Here is a tiny trained network, its code and every weight. The questions are about switching its units off for an input and a target symbol, where a switched-off unit gives its printed mean instead of its output.

import numpy as np


def w(rows, s, z=0):
    codes = np.array(rows[::2]) - 128.0
    scale = np.full(codes.shape[1], s)
    scale[-1] = z or s
    return codes * scale


def norm(h):
    return h / np.sqrt((h * h).mean(-1, keepdims=True) + 1e-5)


def f(y):
    return np.maximum(y, 0)


def softmax(a):
    e = np.exp(a - a.max(-1, keepdims=True))
    return e / e.sum(-1, keepdims=True)


def log_softmax(a):
    a = a - a.max(-1, keepdims=True)
    return a - np.log(np.exp(a).sum(-1, keepdims=True))


def net(x, mask):
    ids = ['γδεημξπστφω'.index(c) for c in x.split()]
    T = len(ids)
    res = E[ids] + P[:T]
    u = 0
    for l in range(3):
        r = norm(res)
        for j in range(2):
            rows = slice(3 * j, 3 * j + 3)
            q, k, v = (r @ M[l][rows].T for M in (Q, K, V))
            z = softmax(np.where(np.tri(T) > 0, q @ k.T / 3**0.5, -1e9)) @ v
            o = O[l][rows]
            res = res + np.where(mask[u + j], z, o[:, -1]) @ o[:, :-1]
        u += 2
        y = f(norm(res) @ A[l][:, :-1].T + A[l][:, -1])
        res = res + np.where(mask[u : u + 4], y, B[l][:, -1]) @ B[l][:, :-1]
        u += 4
    return log_softmax(norm(res)[-1] @ U[:, :-1].T + U[:, -1])


Q, K, V, O, A, B = {}, {}, {}, {}, {}, {}
E = w([
[112,129,238],'γ',
[109,119,129],'δ',
[186,249,159],'ε',
[71,172,78],'η',
[124,175,33],'μ',
[65,112,127],'ξ',
[26,131,145],'π',
[74,113,80],'σ',
[132,178,44],'τ',
[36,108,137],'φ',
[52,117,152],'ω',
],0.021)
P = w([
[131,72,168],'0',
[147,85,3],'1',
[148,82,64],'2',
[35,53,153],'3',
[98,73,138],'4',
[144,98,113],'5',
[153,110,118],'6',
[151,121,127],'7',
[150,120,113],'8',
[161,129,124],'9',
],0.0041)
Q[0] = w([
[101,200,187],'0.h0',
[118,119,188],'0.h0',
[79,108,151],'0.h0',
[254,121,131],'0.h1',
[166,210,151],'0.h1',
[189,73,34],'0.h1',
],0.0093)
K[0] = w([
[70,115,174],'0.h0',
[251,204,117],'0.h0',
[59,213,181],'0.h0',
[117,29,116],'0.h1',
[37,254,108],'0.h1',
[127,14,151],'0.h1',
],0.0094)
V[0] = w([
[178,172,88],'0.h0',
[183,3,93],'0.h0',
[166,112,24],'0.h0',
[189,175,158],'0.h1',
[67,61,220],'0.h1',
[157,129,181],'0.h1',
],0.0072)
O[0] = w([
[89,97,95,45],'0.h0',
[59,153,114,33],'0.h0',
[147,124,177,148],'0.h0',
[163,134,137,2],'0.h1',
[116,96,94,75],'0.h1',
[171,167,254,2],'0.h1',
],0.008,0.0027)
A[0] = w([
[120,111,2,180],'0.n0',
[147,211,138,57],'0.n1',
[46,156,250,81],'0.n2',
[93,61,166,254],'0.n3',
],0.0077,0.0025)
B[0] = w([
[91,105,82,254],'0.n0',
[254,190,142,142],'0.n1',
[95,87,102,176],'0.n2',
[122,93,86,202],'0.n3',
],0.0094,0.0069)
Q[1] = w([
[115,49,107],'1.h0',
[111,89,75],'1.h0',
[131,254,219],'1.h0',
[50,55,150],'1.h1',
[70,196,144],'1.h1',
[58,174,52],'1.h1',
],0.0094)
K[1] = w([
[165,228,233],'1.h0',
[151,215,80],'1.h0',
[33,24,82],'1.h0',
[181,130,91],'1.h1',
[188,254,229],'1.h1',
[228,155,141],'1.h1',
],0.008)
V[1] = w([
[103,116,59],'1.h0',
[103,99,136],'1.h0',
[42,115,144],'1.h0',
[124,162,152],'1.h1',
[145,112,138],'1.h1',
[246,232,161],'1.h1',
],0.013)
O[1] = w([
[120,144,159,203],'1.h0',
[216,171,148,133],'1.h0',
[69,255,172,159],'1.h0',
[67,145,110,104],'1.h1',
[114,100,134,109],'1.h1',
[88,175,134,10],'1.h1',
],0.0083,0.012)
A[1] = w([
[176,96,245,2],'1.n0',
[155,167,64,74],'1.n1',
[157,188,146,9],'1.n2',
[92,109,98,151],'1.n3',
],0.013,0.002)
B[1] = w([
[80,143,77,159],'1.n0',
[129,106,194,201],'1.n1',
[250,150,220,146],'1.n2',
[172,121,155,253],'1.n3',
],0.011,0.006)
Q[2] = w([
[112,122,250],'2.h0',
[97,186,136],'2.h0',
[104,32,164],'2.h0',
[171,173,57],'2.h1',
[104,88,184],'2.h1',
[144,100,137],'2.h1',
],0.015)
K[2] = w([
[157,233,106],'2.h0',
[224,36,71],'2.h0',
[253,249,236],'2.h0',
[160,190,199],'2.h1',
[125,45,3],'2.h1',
[25,185,118],'2.h1',
],0.0073)
V[2] = w([
[96,50,67],'2.h0',
[158,73,238],'2.h0',
[208,77,64],'2.h0',
[249,226,72],'2.h1',
[165,56,106],'2.h1',
[191,126,213],'2.h1',
],0.013)
O[2] = w([
[86,55,97,254],'2.h0',
[125,85,254,75],'2.h0',
[203,55,107,174],'2.h0',
[206,186,26,26],'2.h1',
[170,1,127,183],'2.h1',
[202,127,171,13],'2.h1',
],0.01,0.0076)
A[2] = w([
[136,174,240,242],'2.n0',
[203,86,166,145],'2.n1',
[140,104,61,66],'2.n2',
[251,201,87,253],'2.n3',
],0.016,0.0042)
B[2] = w([
[130,251,109,199],'2.n0',
[234,248,152,194],'2.n1',
[124,110,192,248],'2.n2',
[179,166,139,254],'2.n3',
],0.012,0.0043)
U = w([
[71,212,192,126],'γ',
[238,39,173,187],'δ',
[198,208,173,253],'ε',
[49,212,29,168],'η',
[183,98,18,126],'μ',
[171,78,188,85],'ξ',
[53,186,197,69],'π',
[138,75,84,94],'σ',
[202,99,50,114],'τ',
[110,120,199,85],'φ',
[128,119,247,115],'ω',
],0.012,0.0044)

Each question gives the input, a string of symbols that net reads in full, and the target symbol t.
The units are the heads (3 rows each of Q, K, V and O) and the neurons (one row each of A and B). Each row of codes is followed by its name. A weight is (code - 128) times the scale printed after its matrix; where a second scale follows, it is the last column's (O, A, B and U).
mask holds one flag per unit, layer by layer, with each layer's heads first. A switched-off unit (its flag False) gives its mean, the last column of its rows in O or B, instead of its output. The means were averaged over made-up inputs and are rounded, as every weight is.
A unit's drop is (log p(t) with every unit on - log p(t) with that unit switched off) / (log p(t) with every unit on - log p(t) with every unit switched off).
The circuit of an input: a set's keep is (log p(t) with only the set's units on - log p(t) with every unit switched off) / (log p(t) with every unit on - log p(t) with every unit switched off). Starting from the 12 units with the biggest drops (on a tie, the unit counted first), units are removed one at a time, each time the one whose removal leaves the highest keep (on an exact tie, the one counted first), for as long as the keep stays at least 0.8.
units of the circuit, in order: the units of the circuit, biggest drop first
unit that matters most: the unit with the biggest drop
top k neurons: the k neurons with the biggest drops, biggest first
k most important neurons of layer l: the k neurons of layer l with the biggest drops, biggest first
heads that matter: for each layer, one digit per head in row order, 1 if its drop is at least 0.15 and else 0, layers parted by /
drop when u is switched off: that unit's drop, to one decimal
input ε ε σ, target ε: heads that matter -> 01 / 11 / 11
input η η μ η φ γ, target η: unit that matters most -> 1.h0
input η η μ μ δ δ π η η φ, target η: units of the circuit, in order -> 1.h0, 2.h0
input ε π τ τ μ μ η γ, target γ: units of the circuit, in order -> 1.h1, 2.h0
input ω γ σ δ γ ω η η τ ω, target η: top 2 neurons -> 1.n0, 0.n0
input δ π δ δ ω, target δ: heads that matter -> 01 / 01 / 10
input δ ω δ μ η, target δ: units of the circuit, in order -> 1.h1, 2.h0
input δ ω τ, target δ: units of the circuit, in order -> 1.h1, 2.h0
input σ π δ ξ π η η ξ, target η: units of the circuit, in order -> 1.h0, 2.h0, 0.h1
input σ η γ η η μ τ, target η: top 4 neurons -> 1.n0, 1.n1, 0.n3, 0.n2
input η γ μ, target η: top 3 neurons -> 1.n0, 1.n3, 0.n3
input ω η τ, target ω: 2 most important neurons of layer 0 -> 0.n0, 0.n3
input η τ η η μ μ, target η: top 2 neurons -> 0.n3, 0.n2
input μ ξ η η μ δ, target η: unit that matters most -> 2.h0
input μ η δ τ μ η σ ξ, target η: 2 most important neurons of layer 0 -> 0.n3, 0.n2
input δ ξ ξ, target δ: heads that matter -> 00 / 01 / 10
input ε γ σ γ, target γ: heads that matter -> 01 / 01 / 10
input δ η η π, target η: heads that matter -> 10 / 10 / 10
input ε δ ε ε ε η ω η γ σ, target η: top 2 neurons -> 1.n1, 1.n0
input δ φ σ, target δ: unit that matters most -> 1.h1
input η γ σ, target η: heads that matter -> 00 / 10 / 11
input ε ε δ, target ε: heads that matter -> 00 / 01 / 11
input σ η η π, target η: heads that matter -> 00 / 10 / 10
input η γ δ η ω δ, target η: heads that matter -> 00 / 10 / 11
input μ μ η π η γ ω, target η: top 3 neurons -> 1.n0, 0.n3, 0.n0
input δ δ η η, target δ: top 3 neurons -> 1.n0, 0.n2, 1.n3
input η μ η ω η σ φ, target η: unit that matters most -> 1.h0
input δ σ σ, target δ: drop when 1.h1 is switched off -> 2.5
input ε σ η δ γ ε γ ε ε η, target ε: drop when 0.h1 is switched off -> 0.9
